Each row is followed by its class. Each block has new classes.
[  2  -2   0  -1   2   1   3   0 -13  -2  -1   0   3   2  -1  -3   0   1
   1   0   0  -6   1  -7  -2   3   1  -5   8  -3  -1  -2]
Lizal
[ -5  -3   4   6   0   7   5   2  14  -3   6 -14  -2   1   6   4  -3  -4
  -6   5   2   2  -5   0  -1   7   6   5  -9  -1  -2  -4]
suruv
[  4  -4  -8 -10   3  -7   3  -3 -11  -6 -11 -15  -3   0  17   1  -3  -4
   8 -20  -6  -4  -2   3  -1   5  -3  -1   0  -3   7  -6]
suruv
[  3  -1  -1   5   5   3   2   0   6  -2  -4 -13  -5   0   2  -4   0  -4
   3   4  -1  -3   2   5  -2   8  -8  -3  -7  -2  -3  -4]
Lizal
[ -9   3   0 -17  -8  -3   6   4  -3   3   5 -14  -4  -7 -14   3   2  -7
  -1   2   6   5  -1  -5   4   0 -17   0  -5   0   0   2]
suruv
[-2  4  2  3  1  0 -1  1  1  1  1  2  7  2 -2  2  7 -3 -3  9  0 -1  4  7
  1  2 -6  2  0 -2  2 -3]
Lizal
[-4  1  1 10  3 -3  0 -3  1 -3  3  3  1 -1 -1 -1 -1 -4 -5  4  1 -1  0  4
  0  6 -4  0 -6  4  2 -1]
Lizal
[ 2  5  2 13  6  0  2 -3 -1 -3 -4  5  0 -1 -1 -2  2 -5  3  9  1 -6  2  5
  0  8  3  0 -6  1  6 -5]
Lizal
[  0   4   3  -2  -2  -1  -1  -2  -1  -4   7   0  -9  -3   2  -3  -1  -1
   2  -4  -4   6  -3   6   0   8 -14   1 -13  -1   2   4]
Lizal
[ -5  -3   8   8  -7 -12   5   0 -11   4  -2 -14  -3  -3  17  14   5   1
  -2  18  -1   0   9   5   3  12 -15   7  -8   0   7 -12]
suruv
[  5   1   0   1 -10  -5  -2  -5  -5  -6   0   9   0  -5  -4  -1   1   2
   2   1  -2  -1   4   3  -1   1  -5   3   0  -2   7   1]
Lizal
[  4   0   0   1  -3   2   3  -3  -3  -1   6  -2   2   2   1   1   2  -4
   3  11   0  -1   7   6   2   1   0   1 -11   0   3  -3]
Lizal
[ -4   4   0   9   0  -2  -3  -6  -3  -2   0   8  -1   3   8   0   7   1
  -4  10  -5  -1  10   5   2   2 -15  11   0   1   2  -2]
Lizal
[ 16  -5  -3 -18 -12  -9  -7   1  -3  -5  11  -5   3   1  -3   2   3   0
  -6   4   2   4   2  11   0  -7 -13  -4   7  -1   5  -1]
suruv
[ -4  -7   3  -6  -5   2   1   7   3   2   6 -13  -1   1   1  -2   3  -1
  -1   8  -1   1   5  -1   4   7 -15   1  -2  -1   0  -3]
suruv
[-5  2  0  7  2  1 -1  0 -2 -4 -2  6  1 -1 -4 -5  3 -2  3  2 -2  1 -1  1
  1  1 -1  4 -9  1  0  4]
Lizal
[  2  -1   0   2  -1  -9  -6  -8   2  -3   5  28   7   1   4  -4   0   3
   4  -7  -1  -1   2   5  -1  -3 -16  -4  12   2  -2   8]
Lizal
[  4   2  -3   1  -2  -1   2  -6  -2   0   1  -2  -2   1  -2  -4  -2  -5
   4   5  -2  -3   5   6  16   6 -13  -4  -5  -6   2   1]
Lizal
[ -4   3  -1   0  -6   2   0   1 -35  -1   5 -18  -9  -3   2   1   2  -4
  -2   1   0  -2  -5   0   4  13 -15   2 -19   0  -2  -2]
Lizal
[ -5   1   2   4  -2  -3  -2   0   7  -3   2  -4   1   2   6   0   1  -2
   5   4   1  -1   3   5  -1   7 -12   1  -7  -3  -3  -2]
Lizal
[  6  -5  -3  -3  -1  -3   6   3  -7  -5  -3 -22   5  10  10   4   8   2
  -6   8  -2  -9   6  10  -5  -5  -4  -3   7  -5  -2 -16]
mim
[ -4  -2  -3  -7   5  -2   4   7   1   1  -3 -10  11   4 -15  -4   9   3
  -6  16   7  -4  -3   0   0  -4   5  -2  11   3  -3 -12]
suruv
[  6  -2  -3   9   0  -3  -6   1 -10   1  -1  23   7  -1  -2  -2   5   1
   4  -1   0   0   8   2   4  -3  -7   2  16   3   1  -2]
Lizal
[ 2  4  0  2  2 -1  0  1  1 -4  1  5  0  2 -8 -5  3 -2 -3  4  1  0 -3 -3
 -1  4 -1  0 -2  3 -1 -1]
Lizal
[ 2  1  5  8  3  5  3  1 -3  3  4  1  5  1  6  3  4 -5 -2 10 -1 -4  2  0
  0  5  3 -2  1 -3  2 -5]
Lizal
[  4   1  -1   5   0  -5  -2   0 -10  -2  -1   4   2   1   4   3   2   1
   4   3  -2  -5   4  -1   1   1  -9  -2   3   0   4  -2]
Lizal
[ -5   0   0   1 -12   0   2  -4  -4   0   2   5   4  -1  -2  -4   5  -1
  -1   0  -2  -3   1   5  -1   6 -13   1   4   2  -3   2]
Lizal
[ 1 -3  4 10  8  2  0  1 -4  4  6  1 -3  4 16  3 -4  1 -1  6 -4 -3  1  3
  0  5 -2 -4  0 -2  2  1]
suruv
[  1  -7   3   0   8   8   4   1  -3   0  -1   6  16   7   2   1  -3   2
   2   3   1  -5   7  -6   1  -9  28  -6  31   7 -19  -5]
suruv
[ 1  1  7  9  4 -3 -1 -8 -6 -2  2 20  7  4 13  2  3  0 -1  4 -1 -6  4  6
  0 -5 -6 -2 11  1  3  2]
Lizal
[-1  2 -3  7  6  1  2 -2 -3  1  2  6 -1  0 10 -9  2 -2 -1  6 -2 -4  0  3
  1  1 -4  1 -2  1  5 -2]
Lizal
[  6   1  -1   2  -4  -4  -5  -2 -14  -3  -5   3   1  -3   7   0   2   5
   6  -1  -3  -3  40   6  -1   2 -12  -2  -1   4   5  -5]
Lizal
[ -3  -1  -3   9   1   1  -1   0   2  -2  -1   4  -7   1   0  -3  -2   2
   4  -3  -2  -5  -2   4  -3   8  -7  -2 -11   2 -14   9]
Lizal
[  4   1  -5 -16   1  -7  -5   2   6  -4   6  -4   0   7  -4  -8  -2  -3
  -4 -18   2   1  -5   0   0  -4  -5  -9   7   4  -9   8]
mim
[ -5  -4   4 -10  -2   9  11  16  -3   4   1 -26  -2  -1  -4   7 -15  -5
   2  15   2  -3   7  -7   1  12   2  -6   3   1  -2  -5]
suruv

Each row is followed by its class. Each block has new classes.
[  0  -4  -1  10  -2   2  -3  -6  -8 -24  -1   4  -3   8  -3   2  -1  -4
   2 -11  -2   6   4  -5  -3 -12  -9   7  -6   1  -1   1]
(92)
[  0   3  -3 -13  -2  -2   2   4   3  16  -2   3   7   4  -3  -1   1   4
  -1   1  -7   6  -3  -2  -2  12   6   0  -1   1   0   1]
(106)
[ -4   2  -4 -14  -1   1  -4   4   2  17  -2   1   2   1   1   0  -2   2
  -2   0  -2   3  -8   1  -1   4   5  -5  -2   4   1   1]
(89)
[-1  2 -3  0  0 -3  4  2  0  5  1 -1 -1  1 -1  0  1  1  0 -3  2  2 -2  0
  2 -1  1  1  2 -2 -1  1]
(89)
[  1  -4   7  15   0  -3   6   1   5  24   3  -7  -9 -10   1  -1  -1   3
  -1  17   6 -11  11   9   4   4   1  -1   5   1  -3  -6]
(88)
[ 0 -1  3 -2 -4  1 -6  2  3  8  0  1  3 -4  1  0  1  2  0  3 -3  4  4  5
  0  7  0 -2  0  5  0 -3]
(106)
[ 1  3 -1 -9 -4 -3  6  4  4 24  1 -2  2 -3 -2 -2 -4  0 -1  8  4 -7 -5  1
  2  9 -4 -3  3 -4  0  0]
(111)
[ -2  -1   5  21   7  -1   4  -7  -7 -17   6  -4  -6  -3   6   0  -4  -2
   0   0   5 -10   4   3   4 -16  -5   0   1  -5  -5   2]
(111)
[  0  10  -9  -7   1  -1   6  -2  -2   0   3  -2  -5   3   1   0  -9  -6
  -2 -12   8 -10 -17  -5   1  -6   6   3   1  -7  -2   7]
(88)
[ -1   7  -5 -15  -2  -2   2  12   3  19  -4   0   6  -1  -2  -3  -2   0
  -3  -3   2  -1 -10   1  -1   6  10  -4  -1  -4   2   4]
(89)
[ 2  2  0  1  1 -2  7  0  3  9  1 -5 -1 12  0 -3 -6 -2 -1 -8  8 -8 -8 -1
  2 -6  4  2  0 -5  0  2]
(88)
[ 1  0  1  3 -1 -1  2  1 -3 -5 -1 -3 -2 -1  0 -4  0  0  1  0 -1 -3  0  0
  1  3 -2  0  2 -1 -1  2]
(96)
[ 2  3 -2 -5 -1  1  2  5  4 14 -1  0  2  0 -1 -1 -3  1 -2 -1  0 -1 -8 -2
  0  8  7 -4  1  3  2  0]
(89)
[ 1 -3  5  8  1  6 -1 -1  3  3  1 -1 -2 -4  3 -1  0  4  1  9  0 -2  6  3
  2 -2 -3  4 -1  0  0 -4]
(88)
[ 1  1  2 -3 -2 -3  5  4  3 19  1 -1  0  0 -1 -2 -3  2  0  3  3 -3 -3 -5
  0  4  4  0 -2  0 -1  1]
(106)
[-1 -6  7 13  0  1 -3 -1 -1 -8  0  2  1  1  0 -2  5  2  4 11 -2  3 12  5
 -3  0 -7 -2  2  3  2 -2]
(106)
[-2 -4  8 16  1 -1 -4  0  2  8  2 -4 -3 -8  1 -2  1  4  0 12  1 -3 14  7
  0 -2 -7  3  4  2 -1 -3]
(96)
[ 0  0  2 12  1 -1  2 -4 -3 -9  5 -1 -6 -5  3 -4 -1 -2  0  1  5 -9  1  0
  4 -9 -2  4 -1 -3 -2  2]
(111)
[  0   1   2  13   0   0  -1  -3  -8 -15   1  -1  -8  -4   4  -2   5  -1
   2  -1   2  -3   3   4   1  -9 -10   2  -1   0  -1  -2]
(96)
[ 2  1 -3 -8  0 -2  4  5  5 24 -2  3 14 -1 -1 -1 -1  2 -3  2 -1  2 -3  0
 -2 18 10  0  1  2  0  0]
(106)
